Rows, each with its class
[-1.18 -0.60  0.58  2.18 -0.82 -0.11 -0.09  0.02  0.51  0.40 -0.03 -0.51
 -0.16  0.38  0.02  0.09  0.48  0.13  0.23 -0.50 -2.45 -0.18 -0.43  0.79
  0.17  0.02  0.03 -0.35  0.24 -0.01  0.28  0.34 -1.37  0.07 -0.22 -0.70
 -0.21 -0.27 -0.11  0.09 -0.38  0.23 -2.27 -1.37 -0.39  0.69  1.97 -0.29
 -0.78 -1.01 -0.26 -0.22  0.30  0.37  1.18] : C
[ 2.43 -0.52 -2.24  2.50 -0.88  0.76 -0.36  1.71  0.73  0.14 -0.18  0.35
  0.30 -1.16 -0.72  0.10  0.03  0.99  1.50  0.15  3.54  1.20  1.25  2.05
  0.36 -0.45 -0.11 -0.11 -2.00 -1.04 -0.26  0.17 -3.84  0.11 -0.63 -3.93
 -0.63  0.29 -0.26  0.74 -0.57 -0.89 -2.39 -2.18 -1.50 -0.44  5.52 -1.04
 -1.25 -1.12 -0.36 -0.05  2.12  0.32  3.36] : C
[-2.73  0.02 -0.15  0.82 -1.23  0.73 -0.11  0.68 -2.28  2.76  0.85 -0.07
  0.17  1.00 -4.02  0.54 -0.56 -0.31  0.26  2.94  0.13  1.36  0.38  0.60
 -1.10 -1.00 -1.18  2.46 -2.76 -0.72 -1.41 -0.11 -2.45 -0.86 -0.10 -8.03
  0.04 -0.68 -2.45 -1.08  2.18 -0.13 -5.71  0.55 -0.28 -0.56  3.97 -0.82
 -2.64 -2.23  0.08 -0.03  0.54  1.12  3.55] : P
[ 1.38 -0.30  1.38  2.77 -0.71 -0.15 -0.50  0.95  0.44  1.11  0.56 -0.25
 -0.69  1.01  0.06  0.52  0.14 -0.11  0.39  2.69  0.71  0.47 -1.49  1.20
  0.82 -0.21  0.00  0.59  0.81 -0.35 -0.68 -0.03 -4.14 -0.01 -0.33 -1.93
 -0.23  0.34 -0.13  0.04  0.92 -0.49 -2.47  0.87 -0.79  0.84  3.64 -0.59
 -0.83 -0.83  0.21 -0.95  0.74  0.94  1.10] : C
[ 4.87  0.27  1.40  2.41 -0.31  2.01 -1.07  1.80  0.39 -1.16 -0.68 -1.10
  0.74 -0.52  0.24  0.26 -0.09 -0.35  0.15  2.83  0.84  0.93 -1.47 -0.57
 -0.74 -0.29  0.99 -1.02 -2.38  0.13 -0.05 -0.34 -6.09  0.48 -0.77 -2.29
 -1.30  0.23 -0.45  0.61  0.66  1.32  0.08  3.52  0.93 -0.83  1.07  0.20
  0.73  0.31  0.14 -0.10  0.65 -1.01 -0.75] : T
[ 0.02 -0.09  0.01  1.64 -0.48  0.00 -0.61  0.29 -0.86  1.62  0.03 -0.15
  0.77  1.16 -0.49 -0.38  0.15 -0.31 -0.25 -0.59 -0.22  1.01  0.08  0.53
  1.20 -0.01  0.22  0.29  1.50 -0.53  0.16 -0.16 -1.81  0.58 -0.09 -0.15
 -0.76  0.21  0.00 -0.09  0.01 -0.06 -0.96  0.13 -0.88  0.52  3.21 -0.95
 -1.65 -0.37  0.53 -0.18  0.76  0.25  0.86] : C
[ 2.21  1.54  1.99  1.35  0.12  1.58 -0.69  1.58 -0.29  1.92  1.56 -0.07
 -0.26  0.24 -1.70  0.00 -0.23  0.03  1.48  4.12 -0.68  1.23 -2.01  1.08
  0.37 -0.78  0.73  1.93 -0.88 -0.86 -0.72  0.76 -8.07  0.26 -1.47 -5.36
  0.03  1.24 -1.37  1.42  1.41  2.10 -2.69  5.91  1.14 -2.00  3.52  0.06
  1.27 -0.02 -0.02 -0.52  0.79  0.53  0.08] : R
[ 0.02  0.25 -0.69  1.05  0.01  1.35  0.13  0.33  1.12 -0.13 -0.17  0.23
  0.94  0.19 -1.64  0.62  0.31  1.14  0.27  0.66  1.68  0.88 -0.66 -0.33
 -0.40 -0.51 -0.67  1.04 -2.57  0.07 -1.07  0.30 -0.61 -0.08  0.83 -2.37
  0.28  0.53 -0.46 -0.42 -0.97  0.06 -0.97 -1.79 -0.32 -0.83  2.06 -0.61
 -0.03 -0.47  0.09  0.82  0.58 -1.75  1.73] : V
[ 0.22 -1.00 -1.36  3.37 -1.38  0.21  0.32  1.19  0.07  2.49  0.48  0.22
  0.07  0.00 -2.61  0.74  0.04  0.84  1.66  2.67  2.63  1.54  0.92  1.00
  0.29 -1.06 -1.44  0.50 -3.42 -0.49  0.07  0.65 -4.29  0.48  0.13 -4.13
 -0.43  0.76 -0.83 -1.40  0.66 -1.06 -4.47 -1.74 -1.14 -0.99  6.20 -1.22
 -3.93 -2.25 -0.14 -0.20  2.68  1.00  4.84] : C
[ 0.61  1.03 -0.83  2.24 -0.79  2.06  0.46 -0.04  0.40 -0.28 -0.49 -0.25
  0.10 -0.67 -3.16  0.91 -0.42 -0.72  0.74  5.75  0.30  1.08  0.07 -0.43
 -0.61  0.05 -1.51 -0.08 -3.08 -1.11 -0.24  0.98 -2.83  0.46  0.71 -1.70
  0.34  0.31 -0.48 -1.45  1.23  0.78 -0.15  2.76  1.65 -1.37 -0.53 -0.07
  0.25 -0.63  0.93  0.00  0.54  0.00  0.22] : J
[-1.71 -0.84  2.20  1.29 -0.99 -1.72  0.09 -0.45  0.01  1.53 -0.47  0.42
 -0.07  1.37  0.00 -0.44 -0.01 -0.17  0.60 -1.32 -0.08  0.40 -0.71  1.10
  0.84  0.48  0.20  0.78  0.69  0.13  0.29  0.42 -0.82 -0.48  0.17  0.27
 -0.42  0.81  1.09 -0.82  0.07 -0.19 -1.96 -0.19 -0.61  0.55  1.81  0.04
 -1.52 -0.97 -0.26 -1.05  0.27  1.17  0.94] : P
[ 3.30  1.03 -1.73 -0.52  0.47  1.64 -0.38  2.15 -0.43  0.78  0.42 -0.58
  0.19 -1.22 -0.51 -0.22 -0.52  0.87  1.28  1.59  1.68  1.81 -0.45 -0.28
  0.91 -0.92  0.80  0.31 -1.19  0.15 -1.28 -0.08 -5.29  0.47 -1.34 -5.62
 -1.09 -3.77 -1.49  1.01  0.32 -0.10 -1.53  2.07 -0.55 -2.39  4.03 -0.17
 -0.32 -0.82 -0.44 -0.27  0.74 -0.58  1.17] : R
[ 3.72 -0.25  0.26  4.22 -0.66  1.22 -0.11  1.92  1.09  0.37 -0.46  0.20
  0.48 -0.55 -0.30  0.78 -0.20  0.32  0.72  2.34  2.08  0.51 -0.71  0.59
 -0.24 -0.84 -0.25 -0.52 -2.81  0.22  0.47  0.65 -4.70 -0.16  0.11 -1.78
 -0.54  0.59 -0.23 -0.76  0.79 -0.01 -2.57  0.33 -0.93 -1.11  3.49 -0.71
 -0.84 -1.32  0.28 -3.42  1.56  0.14  2.34] : C
[ 0.38 -0.40 -1.60  1.18 -1.68 -0.78 -0.80  0.97 -0.38  2.57  0.78  0.31
 -0.28  0.16 -0.99 -0.76  0.03  0.51 -1.15  1.20  0.85  0.80  1.39  0.65
  0.53 -0.46 -0.46  0.95 -2.19 -0.64  0.00 -0.17 -4.77 -0.37  0.87 -2.49
 -0.86  0.66 -0.71 -0.36  0.39 -1.10 -4.31  0.63 -1.69 -0.41  3.96 -1.06
 -1.93 -1.87  0.64 -0.65  2.85  0.87  3.61] : C
[-1.39  2.37  1.77  1.08 -0.65  2.02  0.31 -0.11  0.85  0.55 -0.29 -0.59
 -0.38  0.10 -3.06  0.33  0.10  0.02 -0.13  3.71  0.67  0.26 -1.04  0.12
  0.38 -0.13 -0.62  1.45 -3.53 -0.04 -1.56  0.05 -1.59  0.27 -0.46 -0.42
  1.26  0.50 -1.39 -1.39  1.45  0.92 -2.21  0.65  1.35 -0.73 -0.27  0.37
  0.06 -1.15 -0.36  0.73 -0.36  0.41  0.06] : V
[ 3.88 -0.41 -2.35  1.09  0.10  1.99 -0.90  2.29  0.20 -0.05  0.03  0.45
  0.94 -1.33  0.28  0.22  0.43  1.60  0.94  0.74  2.94  1.11  0.38 -0.11
 -0.68 -1.29  0.18 -0.63 -2.84 -0.22  0.09 -0.48 -4.20 -0.51 -0.72 -3.29
  0.05  0.33  0.09  0.58  0.15 -0.37 -0.35 -0.44 -1.06 -1.53  3.84 -0.58
 -0.21  0.23 -0.77  0.05  1.05 -0.29  1.60] : R
[-1.87 -0.71 -0.46 -0.73  1.27  1.50  0.23 -0.04  1.28  0.69 -0.46 -0.11
  0.62 -0.01 -2.21  1.16  1.32  1.10  0.01 -0.27  0.74  0.87 -1.15  0.24
  0.30 -0.74  0.36  1.41 -3.11 -0.24 -1.35  0.06 -0.81 -0.19 -0.98 -4.30
  0.46  0.35 -1.88 -0.69 -0.29  0.47 -1.52 -0.44  0.43 -0.39  1.00  0.38
  0.96 -0.51 -1.06  0.03 -0.34 -0.28  0.33] : V
[-0.01  0.10 -1.49 -0.86  0.19  0.18  0.17  0.23 -1.12  1.03  0.23  0.69
 -0.17 -0.69 -1.22 -0.28 -0.18  0.63  0.09 -1.18  0.84  1.04  1.04 -0.77
  0.51 -0.26 -0.47  2.82 -0.22 -0.44 -0.45  0.16 -1.91 -0.49 -0.88 -3.53
  0.25 -0.37 -1.21  0.31 -0.64 -0.20 -0.30 -0.04 -0.56 -0.77  2.37 -0.31
 -0.75 -0.69  0.89  0.40  0.85 -0.72  1.88] : R
[ 0.14  0.22  0.70  3.07 -1.26  0.65 -0.29 -0.19 -0.43  2.41  0.12  0.07
  0.24  1.45 -1.86  0.35  0.01  0.06  0.94  3.30 -0.15  0.78 -0.25  1.06
  0.07  0.36 -1.27  0.53 -0.76 -0.21  0.08  0.42 -3.34  0.66 -0.09 -0.51
 -0.90  1.07  0.17 -1.91  1.00 -0.07 -1.69  2.39  0.56 -0.60  3.14 -0.52
 -1.82 -0.64  1.44 -0.68  1.38  0.15  1.55] : P
[ 2.62 -0.84 -1.30  0.46  0.11  1.16 -0.73  0.91 -0.14  0.61 -0.09 -0.26
 -0.70 -0.96 -1.46  2.18 -1.44  0.42  0.61  1.95  1.91  1.10 -0.09  0.11
 -0.08 -1.42 -0.11  0.56 -1.32 -0.04 -0.08  0.57 -4.62  0.22 -1.33 -4.05
 -0.08  0.51 -0.49  0.69  0.33  0.30 -1.71  1.39 -0.24 -1.74  3.17 -0.96
 -0.12 -1.44 -0.64 -0.16  0.68 -0.62  2.05] : T
[ 1.80  1.06 -2.70 -0.02  0.30  1.46 -0.80  1.89 -0.54  2.19  0.52 -0.27
 -0.06 -0.46 -3.52  0.28  0.14  1.63  1.17  0.21  2.56  2.73 -0.73  1.55
  0.84  2.21 -0.22  2.15 -1.88 -0.58  0.06  1.48 -6.93 -0.51 -1.91 -8.07
 -0.82  0.84 -1.97  1.06 -0.36 -0.70 -5.90 -0.25 -1.56 -1.77  8.07  0.30
 -2.88 -1.22 -0.17  0.38  0.99 -0.06  5.49] : R
[ 0.82  0.76 -1.93  1.74 -0.37  1.90  0.40  1.23 -0.06  1.92 -0.23  0.05
  0.89 -0.87 -3.36  0.49 -0.26  1.54  1.04  2.24  3.01  2.61  0.57  0.61
 -0.05 -1.37 -1.77  1.60 -3.69 -0.91 -0.51  1.11 -5.28  0.33 -0.54 -6.71
 -0.24  0.36 -0.16  0.27  0.11  0.01 -3.77 -0.92 -0.90 -1.56  6.75 -0.91
 -1.89 -2.26  0.32  0.27  1.99  0.29  4.70] : R
[ 1.59 -0.63  1.38  2.13  0.04  0.73 -1.45  1.05  0.68  0.43 -0.27  0.03
 -0.68  0.86 -1.04 -0.70  0.07  0.34  0.80  0.22  0.98  0.44 -0.91  0.17
  0.77  0.02  0.80  0.44  0.00 -0.54 -0.04 -0.94 -2.81  0.12 -0.50 -1.16
 -0.58  1.26  0.38  0.25  0.97  0.11  0.90  0.79 -0.38 -0.65  2.34 -0.20
  0.11  0.17  1.14  0.03  0.09  0.06 -0.22] : R
[ 3.96 -0.65 -0.83 -0.18  0.91  1.58 -0.75  1.11 -0.08 -0.31 -0.36 -0.13
  0.71 -1.38  0.04 -0.60  0.07  1.37  0.03 -2.02  2.73  1.10 -0.05 -0.16
  0.20 -0.29  0.53  0.06  0.45 -0.08  0.57  0.48 -3.34  1.06 -1.15 -3.48
 -0.23  0.38  0.43  3.43  0.30 -0.91  0.44 -0.23 -1.55 -2.09  3.60 -0.33
  0.30  0.43  0.30  0.19  0.13 -0.55  0.50] : R
[-0.20 -0.38 -1.35  1.85 -0.37  0.80 -0.11 -0.77  0.10  1.27  0.09  0.58
 -0.05  0.15 -1.44  0.23  0.00  0.49  0.59  0.93  1.70  0.81  0.20  0.22
 -0.36 -0.08 -0.81  0.57 -1.92 -0.29 -0.59  0.54 -2.13 -0.05  0.02 -2.24
 -1.21  3.36 -0.51  0.01  0.78 -1.17 -2.36 -0.92 -0.92  0.14  3.28 -1.43
 -2.05 -1.33  0.32  1.37  0.83  0.17  2.86] : P
